In the rows, zero is written as 128.
Each row has a class, written as a number after it; each block has new classes, again numbered from 0 up.
[146  99 162 153  87 160 187 150  80 119 153 135 110 166 101 110 126 120
 153 166  80 102 147 142 128  92 136 119 140  91 125 146 142]	7
[125 118 134 120 151 143 160 131 156 126 108 117 146 118 114 137 107 132
 119 152 115 134 142 119  92 146 135 127 114 114 113 111 133]	4
[144 114 120 159 121 150 150 143  96 132 146 135 126 155 135 125 143 163
 149 153 103 171 110 112 119 129 119 156 134 116 114 134 124]	7
[108 131 177 171 187 145 155 125 110  90  85 145 107 110 153 117 134 156
 132 121 131 149  86 112 119  90 108 174  79 106 136 114  70]	2
[160 153  83 107 158 164 166 141 120 112 117 154 138 134 135 104  59 165
 157 146  87 155 130 169 101  96 118 136 111 108 136 156 143]	4
[137 118 105 170 137 124  97 148 126 141 153 151 161 126 136 133 166 143
 121 106 115 139 123  99 135 144 109 134 125 105 134 125 129]	6
[162 125 165 177 140 135 151 116  69  87 114 126 111 153 125 136 120 123
 137 111 128  97 136 126 118 139 110 164 134  86 121 133 142]	1
[134 129 119 158 136 151 143 118 116  76 117 139 110 124 143 148 147 125
 130 112 151 136 136 132 126 112 133 118 102 127 152 122 125]	0
[137 121 147 125 168 139 127 116 152 102  77 134 143  93 127 141  87 117
 116 145 116 115 152 141  95 136 129 139 121 123 120 103 134]	1
[132 111 152 149 121 132 160 148 132 143 125 123 166 123 130 142 129 160
 157 127  88 129 101  93  97  97 105 174 132 100  93  70  77]	2
[150 131 111 137 152 169 173 104 135  85 130 132  85 124 146 131 127 144
 124 132 178 162 161 167 139 126 155 114  78 156 148 119  96]	3
[118 123 185 116 122 129 199 131 143 149  78 104 123 103 129 134 147 130
 156 148 169 109 118 143 153 119 153 134 136  60 180  48 110]	2
[163 140 136 153 117 148 163 134 108  92 144 122 132 154 136 151 147 108
 136 117 132 105 141 134 115 130 130 123 115  97 131 116 128]	0
[135 129 139 122 152 114 162 149 138 133 129 131 169 127 125 137 146 149
 126 143 116 141 110 119  85 126 115 173 119 103 111  89 103]	5
[155 108 121  91 135 138 152 117 124 128  70 117 118  95 130 155 112 151
 103 139 133 148 131 133 148 149 115  90 147 128 174 120 122]	0
[138 140  87  81  48 119 148 136 168 105  90  75 120 171 156  78 161 149
 131  70  97 150  60  46 174   4  85  94 139  91 143 129 140]	7
[152 139 121 104 150 143 167 131 158 128  63 119 137 108 131 132 120 137
 117 147 129 103 150 134 109 135 138 123 108 120 123 120 118]	3
[161 117 156 168 150 157 158 121  98 117 142 111 100 173 116 157 150  74
 139  69 149  64 152 123 146 174 151 146 111  60 132 111 176]	5
[118  84  16 156 127 157 138 122  66 125 107 149 145 131 144 195 154 242
 112 129 131 138 154  27 206 195 158 231 110 101  91 146 125]	6
[ 99 137 161 171 160 109 110 125 140  98  98 141 135  79 127 144 108 154
 168 146 125 145 134 165 148 130 126 129 132 134 143  78 114]	1
[142 111  93 121 133 133 113 136 104 132 162 149 133 129 139 122 123 159
 107 124 120 155 129 131 156 135 129 119 122 133 155 155 121]	6
[106 158 152 126 110 137 126 139 120 136 107 119 140 106 132 126 120 128
 123 139 127 109 127 141 121 128 140  92 154 106 144 127 136]	2
[130 123 150 144 114 167 157 129  64 126  98 143 110 136 127 125 129 126
 144 119 160 116 117 130 126 103 158 117 128 113 151 122 121]	2
[139 127 130 178 118 133 135 131  94  88 129 149 128 127 126 141 138 142
 151 133 139 160 132 162 169 116 137 114 132 133 172 104 112]	1
[122 113 104 127 125 121 141 146 169 114 164 133 149 107 107  98 117 152
  81 173  53 140 165 131  36 122  98 144 138  94 126 196 158]	4
[146 130 100 123 163 152 143 143 137 139 115 131 120 113 135 116 126 119
 107 119 112 108 129 146 130 134 147 137 117 121 145 160 151]	3
[ 90 165 110 196 117  96  37 116 149   6 195 103 113 107 168 176 143 170
 150  98 131 152 154 168 146 113 171 110 136 151 157  88 108]	2
[135 114 205 128 168 158 168 126  88 130  58 135 144 104 112 150 135 141
  84 227 151 142 135 142 107 174 137 104 169 114 134  67 110]	7
[124 140 104 133 119 130 166 146 125 114  91 106 157 143 127 160 137 176
 163 130 135 164 117 101  80 145 160 139  94 118 102 115 118]	5
[150 151 139 147 115 142 140 136  87 103 137 134 110 175 111 105 111 114
 163 103 128 104 143 146 125 116 146  92 111 102 137 153 159]	4
[127 126 136 180 122 141 142 117 122 100 118 141 115 132 130 120 130 114
 131 106 122 133 134 120 137 111  91 127 106 124 132 155 131]	1
[119 137 137 179 110 136 155 123 127 101 118  93 109 156 147 144 167 110
 136 143 144 131 135 112 100 150 119 126 126 110 122 155 162]	7
[119 103  93 164 123 145 165 129  91 134 116 126 111 132 116 159 118 139
 160 128 127 123 142 135 174 150 130 135 140 125 156 156 167]	4
[109 126 108 137  89 132 134 140 103 115 121 141 128 129 134 135 151 134
 123 138 139 122 136 122 140 112 158 124 114 140 157 159 109]	2
[ 98  97 141 135 138 121 118 129 114  83 135 116 112 121 126 135 117 150
  95 123 104 121 137 111 171 123 153 103  89 141 135 159 106]	6
[119 136 152 110 158 133 153 135 139 128 116 129 148 114 117 134 112 134
 118 145 119 123 137 141  99 139 131 133 120 108 115 106 126]	5
[134 133 118 157 147 169 172 114  81  89 131 152 103 151 132 120 127 147
 111 111 134 144 134 118 107 108  97 153  97 109 116 171 130]	5
[149 158 108 113  88 126 190 182 132 159 167 147 192 146 109 112 124 108
 120 175  49  99 153 165  79 123  83 121 136  93 124 202 145]	5
[121 132 129  85 141 141 131 127 132 124 127 124 135  96 130 133 111 145
  85 148 125 120 138 132 132 139 149 125 149 108 131 104 136]	0
[102  90 135 115 140  97 124 158 215 139 101 116 161  90 111 115 138 164
 135 134  79 169 104  85 132 129 166 160  78 104 131  82  92]	1
[111 142 157 108 162 141 132 129 173 153  77 130 113  76 110 119  82 134
 133 145 105  95 171 165 154 160 141  76 107 137 123 129 124]	3
[123 136 144 120 124 116 143 138 122 116  99 118 132 126 145 146 118  98
 148 135 138  88 124 151 116 108 149 134 116 141 149 129 114]	2
[153 109 112 139 111 139 197 143  84 116 109 109 151 158 110 153 119 157
 138 171 119 139 140 115  50 154 141 147 130 113 110 156 139]	4
[124 141 161 130 130 151 183 139 130 111  98 129 149 117 136 138 115 138
 126 165 114 122 133 139 113 111 128 124 106 107 128 109  79]	2
[131 140 142 188 135 104 137 144 111  89 110 114 140 138 123 151 186 151
 152 104 129 118 119 107  86 134 119 159 136  60 137 108 152]	5
[125 131  97 117 155 155 145 117 127 107 102 121 119 127 135 120  99 146
 123 118 133 139 123 116 104 115 140 144 120 110 126 138 166]	4
[163 113 129 143 132 122 164 135 115 111 106 117 129 154 118 151 119  98
 159 122 119  92 143 142 125 127 118 130 121 116 150 132 146]	4
[120 127 172 114 178 132 108 154 125 128 109 148 154 105 111 102  88 149
 122 151  82  97 140 128  66 137 164 123  98  90  95 133 130]	6
[134 114 155  94 151 209 174 139 113 136 109 106 162 138  93 159  60 128
 112 119  91 107 129 106 126 143 197  93 116  99  64  59 129]	5
[138 125 155 118 156 154 185 108 129  96  46 133 132 119 119 150 120 118
  88 131 126  87 157 107 129 119  87 122 107  94 120 117 117]	5
[114 105 128 160 135 159 123 112 143  57  54 155 116 117 123 117 132  88
 123  84 127  95 132  90 134  37 137 126  76 126 134 113 134]	1
[116 102 126 156 137 156 110 135  55  91  76 173 119 114  87 116  94 222
 155 139 106 189 123 111 110  95 155  87 122 151 126 124 103]	4
[150 115 115 123 136 150 130 141 151 137  68 134 158 117 102 146  96 119
 113 145  90 142 154 122  95 166 121  55 111 148 136 158 134]	4
[108 159  79 142 114 141 129 138  28 167 228 137 136 173 164 122 153 129
 101 113 176 119 100 122 194 165 141 169 160 125 120 185 171]	6
[147 156  96 123 108 131 141 144 141  88 138 115 154 139 150 142 141 105
 107 123 107 106 131 129  93 107 123 118 123 114 133 157 148]	0
[119 110 147 114 143 132 109 127 124 131 143  96 146 107 148 156  93 143
  96 117 103 165  83 116 130 121 116 114 158 177 116  98  79]	2
[153 103 120 132 162 139 196 114 104 116  78 110  99 141 139 153 147 107
 101 107 145 105 122 116 140 144  91 171 114  90 166 166 156]	5
[134 111 136 136 116 116 137 125 152 163 133 104 145 109 114 147 113 139
 151 145 127 133 156 127  74 190 139 158 155 102 105 101 158]	1

A new block, with new classes numbered from 0.
[142 112 143 142 131 107  92  92 126 102 131 101 131 116 138 154 112 125
 130 128 153 148 132 114 170 152 123 122 129 142 128 140 153]	4
[133 142 109 140 114 100 137  92 140  94 102 120 157 131 149 113  94 103
  93 119 100 148 211 129  97 123 111 112 143 156 104 139 168]	4
[124 147 142 122 106 139 115 100 127 132 110 129 161 141 129 116 133 133
 126 137 108 150 148 129 135 150 140 139 119 147 142 146 120]	2
[117 135  99 101 112 128 113 119 129 141 156 127 142 109 136 128 112 111
 130 126 139 140 135 133 151 109 113 145 119 139 108 118 124]	2
[116 139 118 116 141 115 128 139  81 125 156 146 133 108 136 141 128 120
 121 114 142 108 116 118 120 104 101 124 136 117 139 140 158]	0
[124 120 134 124 126 148 100 137 131 137 104 150 153 153 133 137 137 107
 110 149 159 115 108 163 109 121 195 140 125 147 137  92 129]	9
[120  51  90  65 106 146 142  25 122 181 143 143  81 138 174 108 117  90
  70 146 126 191 171 148 151 138 117 159 118 166 219 116 157]	2
[138 118 145 101 103 140 129 101 140 134 114 149 171 154 148 114 129 130
 132 153 100 150 117 118 124 117 106 148 112 163 140 134 134]	6
[109 118 127 108 143 113 137 151 121 106 132 111 124 110 113 129 101 139
 148 120 127 112 148 150 129 133 132 105 140 116 102 116 130]	3
[140 134 112 110 103 108  89 144 123 120 100 109 115 108 135 117 117 141
 131 136 149 135 120 132 114 129 123 122 139 166  74 102 141]	2
[126 159 104 109 128 150  77 135 166 181 138 113 103 140 140 143 119 137
 120 108 106 135 106 135 125 116 142 126 139 181 160 149 178]	0
[143 127 172 106 106 135 116 123 101 101 142 146 108 137 140 138 127 160
 158 106 141 115 108 148 129 133 126 123 145 160  78 124 139]	7
[140 133 109 203 114 149 128 143  96 129  97 148 114 189 157 130 127 185
 110 162 122 129 150 140 141 129 132 124 146  96 141  98  99]	8
[122  82 129 169 125 138  92  85 127 117 147 112 137 168 138 112 135 152
 134 119 164 130 132 131 181 156 133 134 110 138 127 131 137]	5
[140 121 116 167 152 125 127 112 142 131 125 115 148 167 110  97 144 126
 120 140 120 139 132 118 149 137 137 111 115 136 147 135 125]	3
[157 170 118 191 157 110  91 126 124 143 160 174 121 121 165  85 137 125
 116 112 129 141 181 107 187 143 126 117 125 201 100 120 137]	6
[165 118 140 138 119 141  80 136 125 100 116  99 120 166 125 132 127 149
 136 141 167 145  93 139 133 112 126 144 118 123  91 177 142]	4
[148  77 141 159 171 146  89 155 133 100 148 104 151 149 115 170 118 128
 113 128 145  87 105 157 123 136 133 101 116  86 105 149 153]	9
[132 101 121 164 129 134 123 137 108 132 171 165 103 135 112 129 133 146
 138  68 143  79 108 166 149 116 115 148 130  90  91 112 109]	1
[143 135 123 171 129 132 135 104 129 140 154 134 170 133 133 124 143 112
 119 146  98 141 146 107 148 106 141 161 125 101 161 137 104]	1
[102 128 116 132 110 137  90 118 126 130 181 142 136 122 133 116 109 131
 128 131 171 144 149 116 154 126 138 119 123 192  64 111 112]	8
[130 130 117 154 106 112 107 110 154 138 110 142 109 130 140 129 107 142
 126 112 124 152 136 142 148 134 163 134 130 117 132 132 111]	9
[124 133 133 170 107 118 138  89 127 125 159 147 166 166 161  96 123 153
 120 141 114 173 175  84 137 119 120 124 128 116 107 146  99]	5
[102  78 113 107 127 129 120 131 162 129 168 187 113 140 133 130 144 140
 114 145 115 131 143 101  76 137  98 108 126 209  82  97 167]	7
[108 127  91 140 129 142 110 168 116  98 102 126 146 141 130 107 131 122
 130 130 148 107 145 153 173 124 133 147 135 143 131  98 132]	1
[124 106 119 145 133 133 102 159 134 125 130 124 109 163 126 107 138 131
 103 127 149 144 125 150 131 156 142 149 136 149 130 110 100]	1
[108  66 110 168 132 105  95 119 145 118  98 163 111 151 157 141 116 141
 100 142 139 154 166 148 158 174 147 133 129 139 152  95 115]	9
[130 138 163 131 125 114  87 111 148 148 149 153 133 124 139 114  98 110
 106  78 162 147 167 121 125 107 157 140 118 166  70 155 130]	5
[122  88 114 120 150 107 124 133 117 116 167 141 101 119 137 131 112 114
 119 114 145 130 146 164 121 121 134 126 128  97 132 147 142]	9
[129  77 171 145 206 123 103 161 119 129 142 153 137 163 128 151 148 136
 112 135 106 137 142 133 140 184 117  91 128 149 145 142 116]	0
[107 155  88 166 113 141 159  97 101 135 157 146 123 120 147 105 121 145
 130  91 123  82 193 147 142 103 141 138 135  80 140 118 161]	5
[138 120 139 166 118 135 125  99 135 125 118 127 184 165 145 105 133 136
 130 181 104 155 154 118 138 137 152 117 117 143 133 108 104]	6
[133 101 141  66 106 113 165 132 168  88   4 111 200 205 135 131  98  90
 115 160  95 169 127 144 112  91 104 119 131 146 170 106 133]	7
[135 144 157 143 132 136 126 108  97 121 168 103 155 155 139 121 136 138
 128 164 123 154 142 128 117 140 166 138 136 121 151 152 109]	3
[132 140 117 124 130 114 136 140 131 140 140 139 122 145 133 107 110 121
 129 110 135 133 124 146 131 102 118 121 123 115 133 123 129]	6
[110 135 119 137 109 126 111 131 123 114  88 166 142 130 144  99 135 142
 150 131 129 141 146 117 207 143 133 141 138 179 131  95 112]	1
[119 124 133 118 112 142 102 102 119 132 116 122 122 159 132 100 127 135
 123 102 135 122 150 184 130 176 158 103 138 186 118  93 141]	2
[124 104 126 158 131 134 100 114 120 103 142 129 143 139 135 141 128 133
 129 107 140  96 130 175 149 164 151 133 128 130 117 113 134]	9
[118 127 105 119 164 136 136 143 124 157 165 148 151 121 127 145 135 102
 115 132 104 115 136 127 117  95 120 127 124 119 149 133 140]	0
[137 143  97 141 150 133 149 147 114 132 167 119 132 130 113 113 120 113
 127 112 133  95 139 159 126  95 125 103 134 116 100 105 130]	8
[112 121 112 139 137 138 111 152  97 113 138 142 123 118 133 128 127 136
 135 140 150 119 168 158 155 127 134 160 124 139 122 126 122]	8
[180  95 124 136 133 156 112 136 132 137 128  96  69 144 132 104 111 149
 104 121 132 144 141 183 116 130 145 168 133 130  64 148  88]	3
[140 140 119 187 150  69  98 135 115 121  91 133 152 113 132 153 123 126
 160 102 103 112 162 161 151 105 150 144 136 112 147 127 136]	0
[140 140 113 134 110  70 121  82 128 144 156  95  99  97 130 114 125 108
 114 116 147 169 114 115 110 135 138 177 134 142 159 130 121]	3
[111 108 104 142 104 129 157  59  96 154 173 172 111 135 129 107 152 156
 145 105 104 123 117 123 137 123 109 125 126 112 154 136 130]	0
[ 94 105 108 141 119 128 112 118 119 117 157 115 117 118 124 137 109 150
 111 106 140 135 137 118 144 162 103 124 125 122 112 145 113]	0
[150 153 116 137 109 122 115 128 107 104 103 128 120 131 144 125 114 136
 136 118 146 121 143 154 130  98 130 140 142 125  97 133 155]	4
[112 158 116 164 126 113 145 149 130 115 155 182 123 119 134 143 121 146
 120  99 110 100 171 112 112 129 104 111 143 131  81  98 131]	7
[ 64 149 116  89 145  98 152 166 127 100 169 159 117 172 126 103 156 119
 135 115 120 164 158 147 106 164 105 150 130 152 212 162 141]	7
[129 154 145  80 120 131 133 140 109 133 108 131 153 103 137 124 119 119
 122 162 130 145 131 103 127 126 134 101 138 143 108 102 117]	2
[112 113 151 132 110 124 115 133  98 107 111 140 147 153 129 125 117 132
 114 137 177 123 110 133 113 133 128 132 114 116 134 118 129]	6
[142 113  63 137 126 125 113 131 155 164 173 145  74 103 129  97 111 120
 114 105 140 124 130 108 140  64 113 106 136 142  76 109 158]	1
[150 123 125 145 147 122 126 150 117 110 135 104 145 143 145 104 121 127
 109 136 142 115 150 127 101 109 125 105 141 126  76 114 148]	5
[110 121 125 126 142 123 124 122 118 113 180 128 112  97 131 148 102 116
 116 122 160 143 170 127 149 138 129 130 126 106 108 147 124]	4
[117 156 112 162 147 114 131 121  94 125 149 137 144 131 120 117 133 113
 130 117 139 103 160 141 134 111 145 110 130 125 165 123 162]	8
[120 106  96 153 116 116 143 114 145 146  98 159  97 125  73  85 141 125
 156  80 125 105 132 168 133  82 168 158 108  79 151 141 126]	1
[140  81 167 124 132 140  96  95 135 151 141 165 118 153 112 129 131 126
 141 116 174 133  70 141 159 119 180 101 107 127 119 131 119]	9
[126 110 121 159 129 112 101 120 131 122 125 126 135 174 136 108 113 133
 143 117 146 130 141 169 154 127 145 108 120 139 139 110 141]	6
[123 141 111 120 125 113 117 147 127 119 110 156 146  99 145 115 139 126
 145 149 117 147 131  85 186 114 106 154 134 161 142 119 132]	1
[136 150 138 131  98 162 124  53  98 149 116 113 128 108 121  96 137 123
 118 129 140 110 147 135 134 151 196  99 128 152 136 104 153]	2
[140 124 148 130 128 112 123 134 125 125 142 158 163 114 141 138 130 123
 135 138 108 143 126  94 147 108 110 147 135 129 113 128 104]	1
[131 116 160  78 189  97 140 138  85 143 200 143 134 159 137 126 143  80
 157 135 154 185 112 164 189 103 125 151 120 116 227 168 101]	8
[130 136 133 132 112 129 165  87  90 104 125 125 191 168 142 125 130 101
  81 125 109 124 144 141  90 126  97 182 126 111 172 147 129]	3
[108 146 138  87 158 132 128 176 125 114 119 124 148 128  85 103 144 130
 150 111 132 114  81 112 138 135 109  79 120 148 112 156 135]	0
[129 128 124 121 141 106 127 118  80 104 180 136 117 125 115  89 138 128
 146  87 135 117 153 160 127 130  97 117 119 117 112 180 157]	2
[126 153 144 149 109  99 127 108 118 127 153 150 163 147 165  97 147 149
 127 156 124 174 143  71 117 135 125 136 137 155 121 127 111]	5
